Rows near named flat spaces through zero (a row that begins with a name and a colon came from that space)
bcpq: [  0.0  -1.0  26.0  12.8   9.5  -9.7   9.2  -8.2   6.4  19.4   9.0  -3.4
  10.6 -13.6  -0.6   2.7   9.7  -4.5   6.4 -10.8  -4.6 -17.3  -3.7  18.2
 -11.9  -8.2  18.4  -4.3   0.7  11.8 -28.3 -10.0   2.0  16.0  -4.4   5.5
   7.0 -28.1  16.6 -16.7   0.8  -4.0  12.8  -8.4  16.1  20.7  25.1  14.8
   0.9  -7.3   7.6 -28.2 -44.2   3.6   3.0 -16.4 -30.2  -7.5]
qtms: [ -6.5  -7.3  23.8  16.3  17.0  -6.1 -35.0 -15.9 -54.1 -31.3 -22.5   0.8
 -23.0   2.9  50.6  23.1  33.4  29.1   3.3   3.0  -4.2 -10.6  -1.5  34.6
  28.2   9.8 -12.6  23.4  31.4  -0.8 -16.2  25.6  -1.7 -11.1   0.9  19.0
  -3.3  10.0   7.9  15.2 -31.0 -30.6 -16.5  28.9  15.7 -25.5 -16.9   2.2
  29.2  31.5  26.4   5.0  49.7 -37.7 -12.6 -24.8 -17.0  26.6]
jqhj: [-21.5   6.8   4.6 -16.2 -14.8  53.9 -17.5   5.0  -0.4 -35.3 -10.5   8.2
  16.7 -14.6  24.4  -9.9  15.7  17.9   5.1  46.9  -6.4  -6.4  20.5  13.8
   8.3  13.1  -6.9  23.7  14.2  -5.3   3.0  31.2  14.3  21.1  -7.0  -7.7
  10.0 -22.6  -8.3  -3.9  -5.3  -3.9 -17.0  -9.1 -30.1  36.7  -0.7 -41.8
   7.0  -4.9  20.4  12.4  28.5   4.2  -2.1   0.6   3.2   1.8]
[ 11.7  -8.1  19.0   2.1   2.8   5.6  -2.8 -17.0  14.1  22.7   4.2 -15.7
  10.2 -11.2  -1.8  -7.7   2.0   0.5  11.3 -10.3   6.5 -18.4 -10.0  10.6
  -7.2  -1.3  11.7 -15.0 -22.7  10.4 -24.1 -13.9  -3.8  -2.5   8.0   2.8
  -0.2 -21.1  12.5 -16.8  -5.1  -4.6  12.0  -9.7  18.0  13.5  13.9  13.7
  -3.4  -6.0  12.5 -14.7 -20.4   0.6   4.2  -4.4 -24.7   9.6] : bcpq
[ 23.3  11.2  13.2 -42.9 -51.0   7.0  10.6 -36.5 -17.3 -17.8  -3.6 -29.9
 -15.5  12.0 -23.1 -10.2  11.1  16.0  -9.4   7.3  29.9  -5.7 -36.9 -32.4
  20.7   6.9  42.5 -26.5 -30.2  -6.0   3.8  -6.6  32.8  -0.9  18.2   2.2
  38.1   1.4   8.7 -33.1  50.5  -5.2  -3.4   4.3 -29.6  -1.0 -26.2  -4.4
 -25.2 -48.8  -0.5   2.1  24.5  -9.0 -17.9   4.5  -3.7  -6.7] : bcpq
ttdj: [-20.1  21.6   3.5  27.3   0.9 -17.6  28.0 -10.3 -14.1  18.3 -19.9  -8.2
 -15.7   9.3   2.4  17.6   1.6   0.3  19.6   0.5   2.5  -7.8 -10.9 -13.9
   1.2  -5.5 -14.1 -12.3 -18.2   3.5  -3.1  -3.8 -27.7  16.4 -10.7  10.9
 -10.9   4.8   8.4   0.8 -33.0  -4.4  29.7   1.2   9.9 -23.9   2.7   3.7
  15.2  -1.0   0.2 -20.6  -9.3  -0.8  -3.3  13.7  -3.7  -5.3]
[ -6.2   7.0  -3.9  -4.0  -7.1  -0.1  21.0   5.1  -6.7  10.1 -12.8 -18.0
   4.7   7.1  -7.7  11.0 -17.6  -2.0   4.3  -9.9   2.1   9.6  -8.3  -2.7
  -8.1  10.5 -17.2   0.4  -7.5   5.6  -1.1 -21.0   7.3   7.0   0.3   6.8
  -5.3  -4.7   9.0  -1.7   8.6   2.6  11.8  -0.6   2.6   0.3  17.0 -11.1
 -15.0 -15.6  -5.5   8.3 -13.7  14.8  15.4   2.7  22.1  -7.6] : qtms
cnnr: [ 21.8  -3.8 -14.6  -3.3   2.4  -7.7 -16.3   2.9   2.9   0.7 -13.7 -10.4
 -18.0  34.6   1.0  -5.3  17.8   1.6  -6.5 -12.3  -5.4   4.2   0.5   8.9
 -24.0 -22.1 -18.6  -1.8   8.1  -7.3  -9.7 -21.2   3.0  -1.7 -15.0  10.5
  33.1 -36.8  -0.9   3.2   3.0   8.7  25.7  -2.4  23.8 -32.5 -21.7   7.7
   2.4   0.0  17.2  10.2  11.0  -5.3   3.2 -33.6 -13.9  19.8]
[-12.5 -14.4  20.6  -7.0 -19.2   3.6   5.1  16.1  -8.9 -11.1   1.2 -10.7
  18.3 -20.7 -10.0  15.9  -2.7  -1.8  -3.1  -2.9  -0.8  -2.4  -0.4 -19.6
  17.0  10.5  10.7   0.6  11.5  -7.7  -2.4   3.3  -0.3 -17.7  12.6   1.9
   4.7  32.4   7.3  -0.3  -3.2  -8.0  -5.0  10.4 -25.1  -1.5   4.5  15.3
   5.0   7.0  -7.9 -12.2   1.1  21.8  -7.8  19.7 -12.8   2.0] : cnnr
[ -2.2  19.8  13.6  14.5   4.2 -17.1  10.3   7.2   0.6  10.9  -7.9   3.3
  -4.3   1.0 -13.7 -22.7 -12.8  14.9  23.2 -17.4  -9.8   6.0 -16.8 -12.8
   2.0 -10.5  -6.4   4.7 -14.8  14.3  -1.3 -13.5  12.4   5.0  -0.8 -16.3
  -4.9   9.8   8.7 -18.9   7.9   3.7  -9.0   0.4 -15.4 -30.9   4.0   2.2
   3.0   3.2   1.3  -9.8 -15.6   4.2  21.1  17.9  -6.4  14.5] : jqhj
[-18.9  -8.2   7.6   6.4  -8.5   8.0 -13.0  16.3  17.6 -25.4 -12.5   2.2
 -12.0  -7.2 -16.8   9.8 -19.5  11.6   2.5  12.9 -13.7  13.3  -7.4  12.8
  -8.6 -10.5  14.3   7.6  -6.6  -0.8 -18.3 -28.0   6.6 -13.1   5.9 -20.6
   9.4   2.7 -21.5  -6.8  10.7 -19.7  -1.1 -30.6   2.7  -4.6  12.7  -3.2
  10.0 -12.0  -8.8  10.6 -18.8 -14.5   8.2 -22.8  10.6  10.2] : ttdj
bcpq: [ 15.8 -13.6  12.5 -23.3 -49.4  20.0 -13.4 -27.4   6.9 -11.5 -21.6 -36.2
 -27.6 -34.5  -0.9 -52.8 -21.0  27.9  37.8  26.7  18.5 -18.5 -34.5  -8.1
  27.4  29.8  -5.4 -39.4 -65.8   4.1 -20.7 -20.2  -2.4   9.6  37.3  -9.7
   9.9 -23.2   0.7 -40.9  -1.0 -12.7  20.8 -42.3 -30.9  25.6  10.0  -6.8
 -37.2 -40.0  22.6   3.1  29.5 -26.6  18.3 -25.9 -16.5   4.3]
hllj: [ -7.8   9.8  -2.2  -1.2   2.0   2.2   5.8   2.6   6.5   3.5  12.9   9.3
  -3.0  12.8   0.4 -13.8  16.3   7.3  15.8  -2.4  -6.4   2.6  -0.9   2.0
  -5.3  -9.6  -9.1 -11.1  11.0   4.9 -15.5   4.4   7.5  13.8   6.5  -3.9
 -13.5   8.3  12.5   3.1 -10.7   3.9   0.2  -1.4   8.3   5.9   4.3  -0.8
  15.2 -11.2 -16.0   6.0 -12.2 -16.5  -2.8  -7.8   2.2   3.7]
[ 23.6 -36.8  -7.1 -10.9 -23.0  -2.7  -8.5  14.2  20.5   8.4  12.1  -1.9
  14.0  25.8  -0.6  25.2  -6.7 -11.0 -12.4  -7.4   6.3  -0.6  -4.2  -9.4
 -20.6  16.0  24.0  -0.5  14.3   4.7  10.5  -9.9 -20.7 -12.4  16.8   0.8
 -22.1   9.5  15.9  -9.9 -14.2  -3.0  22.9  18.0   9.9   5.7   0.8  21.9
  -7.3 -15.9   8.4  -8.0  -7.1  -3.9   5.1 -17.9 -27.3   3.1] : jqhj

Rows near named flat spaces through zero (a row that begins with a name and a colon came from that space)
nc_zd: [ 24.7  23.9 -11.1  19.5   0.1  36.2 -29.2  -2.8  10.4  -8.8   4.0  -3.8
  10.2  21.8   5.6   1.1  42.6 -34.8 -13.7 -14.3  41.9  23.8   2.1  -1.3
  36.6   4.8 -39.9 -14.3 -28.0  25.1  -8.6  40.9  -8.6 -18.7 -30.8 -24.2
  -8.3  13.0  15.2 -18.6 -12.3  13.2   9.1 -31.9   9.0  39.6 -23.1  -3.2
 -14.4 -30.0  14.9  28.5   9.9 -13.5  -3.9 -63.6  32.6 -11.0]
hb_sr: [ 61.7   4.3  19.5  29.8 -41.4  33.5  30.7 -49.5  11.7  43.7 -28.9  -3.3
  84.8  72.6  -4.4  11.8  23.8 -40.2   2.9 -38.1 -11.3  -9.8 -17.0 -46.3
 -46.8  -3.6 -40.2 -32.1  29.9 -35.3 -13.0  14.3 -47.1 -25.6  85.3  45.3
 -25.8  -2.4   9.5 -24.9 -67.4   8.3 -30.3 -88.6   1.5  -3.4 -27.7 -62.4
  11.1  12.5  -6.4 -31.0  14.6 -17.2 -48.1   6.0 -25.8   0.1]
rr_bq: [ 22.4  14.9 -11.2  11.5 -22.1  -5.2   9.7  -2.5  15.6  -1.9   7.4  -3.3
  13.5  24.2   8.6   5.5  -1.5 -10.4   4.5  10.2  -1.4 -25.4  13.2  -7.8
   2.3 -20.6   3.9  20.5  32.6  15.4  -6.9  12.3  -4.4 -30.1 -16.7  10.5
  -1.3  16.3  14.7 -25.4   0.5 -12.9 -22.2   2.4  -2.1  -5.3  16.8 -11.8
  -4.0 -18.5  -2.4  18.2 -12.5 -22.8  -3.4 -20.4 -12.9   8.9]
rr_bq: [ -4.1   5.6  -3.5  -4.0   6.0  12.0  13.5  -2.8 -21.9   3.3 -24.2  12.7
 -10.7 -30.9   9.2 -11.2  -2.7 -13.0  -3.1  -3.1   3.0  18.8 -30.4  -5.5
   3.1  19.9  11.8 -28.5  -9.0  -1.0 -11.2  28.3  -5.9  -4.2  -8.8 -12.9
  17.1  -4.4   4.8  -6.5 -14.8  -3.3   2.1   2.3   8.3  -6.1  16.0  -8.9
  -2.8  15.2  -0.5 -13.1  23.2   1.8   9.9   2.8 -17.9  29.7]
pp_rl: [ 18.3   2.5  10.8   7.8  13.3  -1.9 -24.3   1.3   8.8  28.3  17.0  10.0
  12.4  12.2 -26.4  14.4   2.6 -34.2 -19.7 -17.9  13.7  11.7  17.0 -14.2
  -5.3  15.5  -8.2  -2.6   5.4   9.4 -11.6  31.8  17.5 -19.3   2.3   5.4
  10.7  26.4  10.2  18.7 -29.3  10.2  -0.4  -2.9  -4.6   2.0  -6.9 -38.7
  19.7 -11.0   8.5 -11.0  10.2 -23.5   1.7 -23.7   0.7  -6.9]
ll_ch: [  9.4  10.8  24.2  10.1 -12.7  23.5 -14.3  22.6   3.7  -4.1  27.3   2.4
  17.0   3.1   6.4 -35.4  13.6  27.3   5.8  11.5  10.9  -2.1  14.9  27.9
  33.6  19.3 -13.9 -13.5  -6.1 -45.7 -12.0  -0.9   9.7  -6.7 -30.0   1.7
  -5.4  39.1  -4.9 -22.2 -25.9 -31.4 -12.7   0.1  11.6   3.0  10.3 -11.6
  18.6 -12.9 -28.4  -7.5 -23.7 -20.3  -5.3  23.1   1.0 -21.9]
[-30.4   8.7   0.6  -2.4 -11.6  24.5  22.6  21.0 -18.2 -22.6   9.5  17.4
 -10.2 -29.6 -24.6  13.1  11.6 -16.1  18.8 -13.4  -7.4   5.0 -39.7  16.9
  21.6 -32.8   5.3  47.4 -24.8 -24.7  13.1   0.9 -53.0  -0.2 -15.9  31.9
   5.0 -36.7  14.9 -27.3  32.3 -49.0 -35.4  -5.6  49.6  -7.8  20.7  39.0
 -11.6  50.5   3.4   8.1  -5.2  36.5  -7.5  29.5   3.2 -18.0] : pp_rl
ct_tg: [ 11.7 -12.3  10.5   2.9  21.2  42.4  12.7  -8.6   7.4 -28.1  -2.1   1.9
  19.1  13.6  -2.4 -13.0  20.9  -0.3  26.6 -10.6  -6.7 -13.1  -6.1 -16.0
 -15.0   8.0  12.7   4.5   2.9  22.1  -9.4 -12.2 -21.2  -5.1   0.7  14.1
   1.9   2.8  -0.7  31.2  -9.9 -18.7   7.5  17.9  29.4 -16.8 -15.3  -1.9
  29.6  -2.5  10.1  -2.3   3.3 -17.6 -13.0  31.3 -19.5 -31.6]
nc_zd: [  7.0  -5.9   1.8 -19.2 -15.8   4.7   4.2  -2.3   0.2   2.7  -2.3  -5.3
   8.3 -32.0  13.6  24.7   3.0  11.9 -11.5   7.2  -5.7   6.0 -13.9  -9.8
  13.5   1.8   7.9   2.3 -18.1 -11.7  -0.9  -1.5  -2.1   1.1   3.2  -9.2
  -4.2   7.8   5.3 -12.6   3.5   8.9  -9.2 -20.9   1.5   0.8  -5.4   7.6
 -21.9  -1.0 -24.0  18.2  21.2   5.0   0.7   8.0 -12.0  10.7]
